Below are the code and all the weights of a small trained network. Each question names an input and a target symbol and asks about switching units off, where a switched-off unit gives its printed mean instead of its output.

import numpy as np


def w(rows, s, z=0):
    codes = np.array(rows[::2]) - 128.0
    scale = np.full(codes.shape[1], s)
    scale[-1] = z or s
    return codes * scale


def f(y):
    return y / 2 * (1 + np.tanh(0.7978845608 * (y + 0.044715 * y**3)))


def softmax(a):
    e = np.exp(a - a.max(-1, keepdims=True))
    return e / e.sum(-1, keepdims=True)


def log_softmax(a):
    a = a - a.max(-1, keepdims=True)
    return a - np.log(np.exp(a).sum(-1, keepdims=True))


def net(x, mask):
    ids = ['γδεηλμπσφψω'.index(c) for c in x.split()]
    T = len(ids)
    res = E[ids] + P[:T]
    u = 0
    for l in range(3):
        r = res
        for j in range(3):
            rows = slice(2 * j, 2 * j + 2)
            q, k, v = (r @ M[l][rows].T for M in (Q, K, V))
            z = softmax(np.where(np.tri(T) > 0, q @ k.T / 2**0.5, -1e9)) @ v
            o = O[l][rows]
            res = res + np.where(mask[u + j], z, o[:, -1]) @ o[:, :-1]
        u += 3
        y = f(res @ A[l][:, :-1].T + A[l][:, -1])
        res = res + np.where(mask[u : u + 8], y, B[l][:, -1]) @ B[l][:, :-1]
        u += 8
    return log_softmax(res[-1] @ U[:, :-1].T + U[:, -1])


Q, K, V, O, A, B = {}, {}, {}, {}, {}, {}
E = w([
[128,146,107,135,27,192],'γ',
[211,193,104,133,130,201],'δ',
[147,211,96,147,94,221],'ε',
[191,95,141,30,145,106],'η',
[92,54,120,2,80,61],'λ',
[158,55,154,71,78,75],'μ',
[92,85,104,56,30,113],'π',
[204,113,157,104,88,159],'σ',
[50,177,38,39,99,146],'φ',
[242,187,128,84,208,177],'ψ',
[191,121,184,97,163,124],'ω',
],0.0076)
P = w([
[127,126,124,209,107,102],'0',
[39,100,19,101,198,149],'1',
[168,140,7,65,54,145],'2',
[64,79,11,151,172,118],'3',
[115,196,172,115,95,77],'4',
[24,108,179,64,164,213],'5',
[207,188,43,14,70,87],'6',
[152,48,21,71,170,150],'7',
[102,231,165,108,52,38],'8',
[105,107,151,63,77,207],'9',
[250,223,77,3,62,51],'10',
[184,48,35,111,185,151],'11',
[112,193,84,96,33,52],'12',
[189,115,122,41,62,207],'13',
],0.011)
Q[0] = w([
[196,208,151,69,99,98],'L0H1',
[212,130,148,168,193,194],'L0H1',
[201,49,61,33,106,235],'L0H2',
[157,98,6,166,174,54],'L0H2',
[174,145,63,69,111,102],'L0H3',
[128,86,65,168,154,113],'L0H3',
],0.012)
K[0] = w([
[183,178,161,65,101,135],'L0H1',
[213,140,137,202,239,176],'L0H1',
[174,246,189,78,58,33],'L0H2',
[21,184,230,232,144,64],'L0H2',
[133,208,173,119,99,67],'L0H3',
[104,108,170,166,183,109],'L0H3',
],0.012)
V[0] = w([
[69,105,95,71,122,102],'L0H1',
[165,121,129,131,176,164],'L0H1',
[46,72,153,135,63,102],'L0H2',
[131,177,143,200,141,220],'L0H2',
[145,85,253,192,120,93],'L0H3',
[181,118,181,112,107,162],'L0H3',
],0.011)
O[0] = w([
[177,150,117,116,165,145,182],'L0H1',
[92,105,111,75,124,96,130],'L0H1',
[249,159,171,151,115,146,49],'L0H2',
[41,155,197,147,118,94,53],'L0H2',
[107,105,218,196,146,110,1],'L0H3',
[125,89,197,84,80,135,143],'L0H3',
],0.011,0.0072)
A[0] = w([
[88,170,54,2,97,214,161],'L0N1',
[130,154,58,113,205,199,117],'L0N2',
[120,42,99,108,143,205,39],'L0N3',
[178,140,84,98,213,19,219],'L0N4',
[123,44,59,171,207,214,115],'L0N5',
[201,86,40,116,100,136,84],'L0N6',
[202,134,173,232,192,64,1],'L0N7',
[206,194,47,84,77,141,167],'L0N8',
],0.0069,0.0051)
B[0] = w([
[198,105,151,168,123,99,251],'L0N1',
[70,81,143,104,118,100,179],'L0N2',
[106,75,133,181,244,147,147],'L0N3',
[110,156,105,147,70,183,176],'L0N4',
[184,58,82,108,160,135,154],'L0N5',
[110,149,139,135,162,178,188],'L0N6',
[100,82,51,112,173,254,127],'L0N7',
[114,144,182,59,125,129,224],'L0N8',
],0.0097,0.025)
Q[1] = w([
[197,51,53,145,132,175],'L1H1',
[122,15,255,106,210,109],'L1H1',
[174,74,37,75,61,130],'L1H2',
[150,61,186,174,245,161],'L1H2',
[137,191,217,69,59,122],'L1H3',
[135,141,177,189,161,142],'L1H3',
],0.0077)
K[1] = w([
[138,154,125,164,2,76],'L1H1',
[222,38,112,46,28,113],'L1H1',
[117,239,203,150,87,59],'L1H2',
[233,86,31,68,77,73],'L1H2',
[65,173,145,157,105,205],'L1H3',
[121,144,69,96,148,150],'L1H3',
],0.0077)
V[1] = w([
[159,56,145,170,159,127],'L1H1',
[69,172,100,103,197,153],'L1H1',
[126,80,237,93,170,145],'L1H2',
[226,127,10,137,138,191],'L1H2',
[130,155,40,70,102,122],'L1H3',
[144,207,81,201,93,124],'L1H3',
],0.011)
O[1] = w([
[113,126,140,117,150,195,54],'L1H1',
[251,113,82,158,107,111,98],'L1H1',
[118,145,119,109,224,134,153],'L1H2',
[130,85,141,67,97,131,70],'L1H2',
[144,94,174,107,125,118,153],'L1H3',
[122,121,134,122,61,171,5],'L1H3',
],0.014,0.011)
A[1] = w([
[220,178,114,92,136,234,118],'L1N1',
[117,83,67,141,162,45,34],'L1N2',
[135,116,2,126,216,122,21],'L1N3',
[53,39,38,159,165,180,3],'L1N4',
[80,181,90,195,186,204,164],'L1N5',
[65,182,201,122,26,120,208],'L1N6',
[36,18,82,202,195,116,120],'L1N7',
[213,14,52,67,233,144,170],'L1N8',
],0.0075,0.0048)
B[1] = w([
[86,85,104,180,133,69,173],'L1N1',
[167,109,74,128,58,95,170],'L1N2',
[214,109,209,129,84,160,181],'L1N3',
[254,98,223,97,20,173,143],'L1N4',
[225,82,96,131,151,80,155],'L1N5',
[88,84,248,157,168,108,144],'L1N6',
[227,139,186,94,205,114,175],'L1N7',
[72,186,146,254,109,141,252],'L1N8',
],0.0085,0.032)
Q[2] = w([
[194,254,110,146,107,185],'L2H1',
[137,206,67,140,213,66],'L2H1',
[217,99,106,116,185,242],'L2H2',
[117,222,164,58,65,170],'L2H2',
[126,51,228,187,108,102],'L2H3',
[238,139,139,118,219,162],'L2H3',
],0.0075)
K[2] = w([
[142,169,96,60,138,91],'L2H1',
[85,179,172,149,219,65],'L2H1',
[127,254,175,106,173,140],'L2H2',
[138,81,129,171,137,224],'L2H2',
[99,196,114,99,86,145],'L2H3',
[182,190,121,65,169,81],'L2H3',
],0.0094)
V[2] = w([
[209,104,94,103,45,253],'L2H1',
[166,79,22,80,51,127],'L2H1',
[117,166,202,67,243,20],'L2H2',
[250,179,140,87,73,138],'L2H2',
[118,130,210,122,210,106],'L2H3',
[225,23,104,152,71,106],'L2H3',
],0.0057)
O[2] = w([
[198,132,60,105,104,159,58],'L2H1',
[247,188,131,160,102,208,43],'L2H1',
[42,213,205,124,104,27,194],'L2H2',
[82,1,148,177,179,63,198],'L2H2',
[199,42,59,143,165,154,179],'L2H3',
[174,183,163,182,168,61,251],'L2H3',
],0.0073,0.014)
A[2] = w([
[84,85,88,161,207,94,120],'L2N1',
[137,219,155,165,226,151,92],'L2N2',
[189,144,147,130,254,94,185],'L2N3',
[74,108,112,15,197,132,105],'L2N4',
[161,75,77,87,236,145,254],'L2N5',
[10,188,113,163,132,139,228],'L2N6',
[203,226,111,154,154,122,48],'L2N7',
[92,147,153,175,151,51,172],'L2N8',
],0.0082,0.0062)
B[2] = w([
[146,191,176,119,114,183,187],'L2N1',
[144,28,108,158,134,202,194],'L2N2',
[85,109,104,60,100,156,248],'L2N3',
[171,119,110,167,244,103,136],'L2N4',
[114,107,183,254,94,156,144],'L2N5',
[180,1,35,125,23,101,155],'L2N6',
[27,112,201,134,54,81,173],'L2N7',
[162,205,80,74,140,155,255],'L2N8',
],0.0085,0.041)
U = w([
[65,78,114,89,50,117,52],'γ',
[196,133,56,71,135,90,140],'δ',
[159,156,96,206,105,50,208],'ε',
[83,59,106,129,179,64,255],'η',
[176,141,110,61,93,208,67],'λ',
[171,92,98,184,142,115,75],'μ',
[87,87,135,1,119,182,87],'π',
[192,174,130,131,223,144,193],'σ',
[176,116,172,120,98,65,68],'φ',
[73,212,169,100,101,127,209],'ψ',
[43,128,205,179,118,135,85],'ω',
],0.0089,0.0058)

Each question gives the input, a string of symbols that net reads in full, and the target symbol t.
The units are the heads (2 rows each of Q, K, V and O) and the neurons (one row each of A and B). Each row of codes is followed by its name. A weight is (code - 128) times the scale printed after its matrix; where a second scale follows, it is the last column's (O, A, B and U).
mask holds one flag per unit, layer by layer, with each layer's heads first. A switched-off unit (its flag False) gives its mean, the last column of its rows in O or B, instead of its output. The means were averaged over made-up inputs and are rounded, as every weight is.
A unit's drop is (log p(t) with every unit on - log p(t) with that unit switched off) / (log p(t) with every unit on - log p(t) with every unit switched off).
The circuit of an input: a set's keep is (log p(t) with only the set's units on - log p(t) with every unit switched off) / (log p(t) with every unit on - log p(t) with every unit switched off). Starting from the 12 units with the biggest drops (on a tie, the unit counted first), units are removed one at a time, each time the one whose removal leaves the highest keep (on an exact tie, the one counted first), for as long as the keep stays at least 0.8.
units of the circuit, in order: the units of the circuit, biggest drop first
k most important neurons of layer l: the k neurons of layer l with the biggest drops, biggest first
heads that matter: for each layer, one digit per head in row order, 1 if its drop is at least 0.15 and else 0, layers parted by /
input σ ψ ε, target σ: units of the circuit, in order : L0H3, L1H2
input η γ ω ψ π λ φ η ε μ η ε λ, target η: heads that matter : 001 / 100 / 101
input π λ ψ, target π: units of the circuit, in order : L0N8, L1H2
input φ ψ σ, target φ: units of the circuit, in order : L2N3, L1H2, L0H3, L1H3
input η ψ φ ψ η φ, target ε: units of the circuit, in order : L0N1, L0H3, L2N3, L1N7
input μ ψ η γ π ψ ω ε ψ ψ π, target μ: 3 most important neurons of layer 2 : L2N3, L2N8, L2N5
input γ η ψ, target γ: heads that matter : 011 / 101 / 001
input σ λ δ ψ η ψ σ σ ω ψ π, target σ: units of the circuit, in order : L0H3, L1H2
input φ ψ ω φ φ ε ε λ ψ λ λ π φ γ, target μ: units of the circuit, in order : L0H2, L1N8, L2N2, L0N3
input σ ψ ε γ ψ δ ω, target σ: units of the circuit, in order : L0H3, L1H2
input ε ψ ψ σ δ η ψ η ψ ψ ψ ε λ, target ε: heads that matter : 111 / 111 / 000
input φ ω η λ ψ σ ψ η, target φ: heads that matter : 010 / 000 / 000
input φ η φ ψ ψ λ ω η, target φ: 2 most important neurons of layer 1 : L1N4, L1N3
input ψ λ γ η φ ψ ψ ψ η σ λ, target ψ: heads that matter : 111 / 111 / 001
input γ μ η δ ε η, target ω: heads that matter : 011 / 001 / 010
input ω λ π δ ε φ η σ λ σ φ λ, target μ: 2 most important neurons of layer 2 : L2N6, L2N2
input ψ π π φ ψ ε φ γ ω, target ψ: 3 most important neurons of layer 2 : L2N7, L2N8, L2N3
input ψ ε ψ η μ ψ γ γ λ η λ ψ ψ, target ψ: 2 most important neurons of layer 0 : L0N1, L0N3
input η η ψ λ, target ω: heads that matter : 111 / 110 / 001
input ψ ψ ψ σ ψ σ ψ φ ψ μ λ ε η ψ, target μ: 2 most important neurons of layer 2 : L2N6, L2N2
input λ λ ε η η η ε ψ ψ ψ ω ψ, target φ: 2 most important neurons of layer 1 : L1N4, L1N3
input ψ μ ψ φ δ ψ ω, target ψ: 2 most important neurons of layer 2 : L2N7, L2N6
input η η δ ψ σ η ω φ η, target η: 4 most important neurons of layer 2 : L2N8, L2N3, L2N4, L2N1
input φ ψ γ γ γ, target φ: heads that matter : 011 / 111 / 000
input λ η γ λ η η φ, target λ: heads that matter : 111 / 111 / 111
input δ δ γ ω ψ η λ, target δ: heads that matter : 111 / 011 / 100
input δ ψ ψ μ λ γ φ ε ψ ψ, target ε: 3 most important neurons of layer 1 : L1N8, L1N7, L1N2
input ε ψ ψ π, target δ: 2 most important neurons of layer 1 : L1N8, L1N3
input ψ μ σ ψ η, target ψ: 3 most important neurons of layer 0 : L0N1, L0N4, L0N6
input η ψ ψ η, target ω: most important neuron of layer 2 : L2N8
